Here is a tiny trained network, its code and every weight. The questions are about switching its units off for an input and a class, where a switched-off unit gives its printed mean instead of its output.

import numpy as np


def w(rows, s, z=0):
    codes = np.array(rows[::2]) - 128.0
    scale = np.full(codes.shape[1], s)
    scale[-1] = z or s
    return codes * scale


def f(y):
    return np.maximum(y, 0)


def log_softmax(a):
    a = a - a.max(-1, keepdims=True)
    return a - np.log(np.exp(a).sum(-1, keepdims=True))


def net(x, mask):
    res = np.array(x, float).reshape(1, 8) / 4 @ E
    y = f(res @ A[0][:, :-1].T + A[0][:, -1])
    res = res + np.where(mask, y, B[0][:, -1]) @ B[0][:, :-1]
    return log_softmax(res[-1] @ U[:, :-1].T + U[:, -1])


A, B = {}, {}
E = w([
[65,114,184,109,109,33,94,211,180],'x0',
[2,204,171,156,166,209,124,167,121],'x1',
[125,140,126,131,121,125,123,118,128],'x2',
[126,128,118,126,130,120,133,131,130],'x3',
[134,130,136,125,121,132,123,127,129],'x4',
[131,130,135,119,119,136,127,136,133],'x5',
[195,196,61,179,51,77,203,202,78],'x6',
[94,80,39,98,142,157,47,172,81],'x7',
],0.0091)
A[0] = w([
[202,170,99,172,169,216,172,85,73,67],'neuron 1',
[81,130,195,110,110,2,104,254,182,65],'neuron 2',
[119,211,34,213,84,132,214,213,81,139],'neuron 3',
[59,215,143,150,170,169,93,185,85,55],'neuron 4',
[161,140,103,128,147,227,129,53,91,42],'neuron 5',
[184,194,130,123,130,225,148,74,61,46],'neuron 6',
[65,96,10,71,132,189,33,204,20,160],'neuron 7',
[105,151,224,240,144,159,164,114,152,123],'neuron 8',
[107,133,171,83,90,79,98,177,163,1],'neuron 9',
[59,249,141,199,172,234,130,197,120,30],'neuron 10',
[182,177,109,144,67,111,163,214,77,2],'neuron 11',
],0.0064,0.0082)
B[0] = w([
[65,163,78,153,93,103,113,131,108,192],'neuron 1',
[70,143,64,159,87,152,139,98,75,209],'neuron 2',
[105,95,160,90,152,170,119,105,170,245],'neuron 3',
[208,60,90,140,96,89,71,115,146,178],'neuron 4',
[60,82,102,171,101,116,108,162,123,173],'neuron 5',
[84,130,109,162,93,116,129,145,108,175],'neuron 6',
[151,203,175,85,107,126,173,109,132,254],'neuron 7',
[164,135,156,96,131,111,133,133,97,194],'neuron 8',
[65,120,8,197,61,154,91,156,73,142],'neuron 9',
[182,74,120,139,140,60,122,144,105,198],'neuron 10',
[109,40,163,133,198,182,73,51,222,167],'neuron 11',
],0.012,0.0089)
U = w([
[48,152,44,181,108,147,109,139,113,35],'0',
[65,72,173,87,206,198,34,91,200,1],'1',
[155,203,185,110,86,102,195,123,136,208],'2',
[249,50,62,129,103,42,94,153,135,28],'3',
[111,157,139,122,127,116,141,133,155,244],'4',
[122,153,154,131,118,131,134,150,144,243],'5',
],0.012,0.0097)

Each question gives the input, the list of numbers given to net, and the class t.
The units are the neurons (one row each of A and B). Each row of codes is followed by its name. A weight is (code - 128) times the scale printed after its matrix; where a second scale follows, it is the last column's (A, B and U).
mask holds one flag per neuron, in row order. A switched-off neuron (its flag False) gives its mean, the last column of its row in B, instead of its output. The means were averaged over made-up inputs and are rounded, as every weight is.
A unit's drop is (log p(t) with every unit on - log p(t) with that unit switched off) / (log p(t) with every unit on - log p(t) with every unit switched off).
The circuit of an input: a set's keep is (log p(t) with only the set's units on - log p(t) with every unit switched off) / (log p(t) with every unit on - log p(t) with every unit switched off). Starting from all 11 units, units are removed one at a time, each time the one whose removal leaves the highest keep (on an exact tie, the one counted first), for as long as the keep stays at least 0.8.
circuit, biggest first: the units of the circuit, biggest drop first
most important unit: the unit with the biggest drop
top k neurons: the k neurons with the biggest drops, biggest first
drop of u: that unit's drop, to one decimal
input [-4,6,6,3,-7,4,-6,-7], class 2: top neuron : (neuron 8)
input [-8,-6,8,-1,-7,1,-4,5], class 0: circuit, biggest first : (neuron 5; neuron 1)
input [-6,-4,3,6,4,-5,6,5], class 0: top 2 neurons : (neuron 1; neuron 6)
input [5,3,7,3,0,3,6,8], class 2: top 2 neurons : (neuron 7; neuron 5)
input [0,7,2,-1,-3,-4,2,4], class 3: top 2 neurons : (neuron 4; neuron 10)
input [-6,7,-3,4,-6,2,2,1], class 3: top 3 neurons : (neuron 10; neuron 4; neuron 2)
input [4,3,-8,-7,6,-1,7,-7], class 1: circuit, biggest first : (neuron 11; neuron 3)
input [-1,1,5,-7,-2,-6,6,-1], class 1: circuit, biggest first : (neuron 3; neuron 11)
input [7,-4,0,0,-6,2,-6,5], class 0: circuit, biggest first : (neuron 2; neuron 9)
input [5,6,-2,5,6,1,1,2], class 3: top 3 neurons : (neuron 4; neuron 10; neuron 1)
input [6,0,-1,-6,-6,-1,3,1], class 0: top 2 neurons : (neuron 2; neuron 7)
input [6,-5,2,-6,-1,-6,-1,3], class 0: top 2 neurons : (neuron 2; neuron 10)
input [3,7,6,-2,-4,-1,-4,5], class 3: circuit, biggest first : (neuron 4; neuron 10)
input [5,8,-1,4,-4,0,4,3], class 3: circuit, biggest first : (neuron 4)
input [-2,4,6,-3,2,1,-6,-8], class 2: top 2 neurons : (neuron 8; neuron 3)
input [-4,0,3,-4,-2,6,-5,-2], class 5: top 2 neurons : (neuron 3; neuron 11)
input [-2,-4,-1,2,-2,-3,8,7], class 1: top 2 neurons : (neuron 11; neuron 3)
input [7,-4,7,-5,-5,-5,-7,-5], class 0: top 2 neurons : (neuron 2; neuron 9)
input [1,8,-1,3,-8,0,1,-2], class 3: top 2 neurons : (neuron 10; neuron 4)
input [-1,7,8,-6,2,-3,8,-1], class 1: top 2 neurons : (neuron 3; neuron 11)
input [-4,7,1,6,4,-2,-6,-5], class 3: most important unit : neuron 10
input [-3,-1,6,1,0,1,-1,8], class 2: drop of neuron 7 : 0.6
input [-8,-8,3,-5,-5,-4,-4,2], class 0: drop of neuron 1 : 0.2
input [-7,4,7,6,8,5,8,-1], class 1: drop of neuron 11 : 0.6
input [-7,8,3,0,-6,6,-7,5], class 3: drop of neuron 5 : 0.0
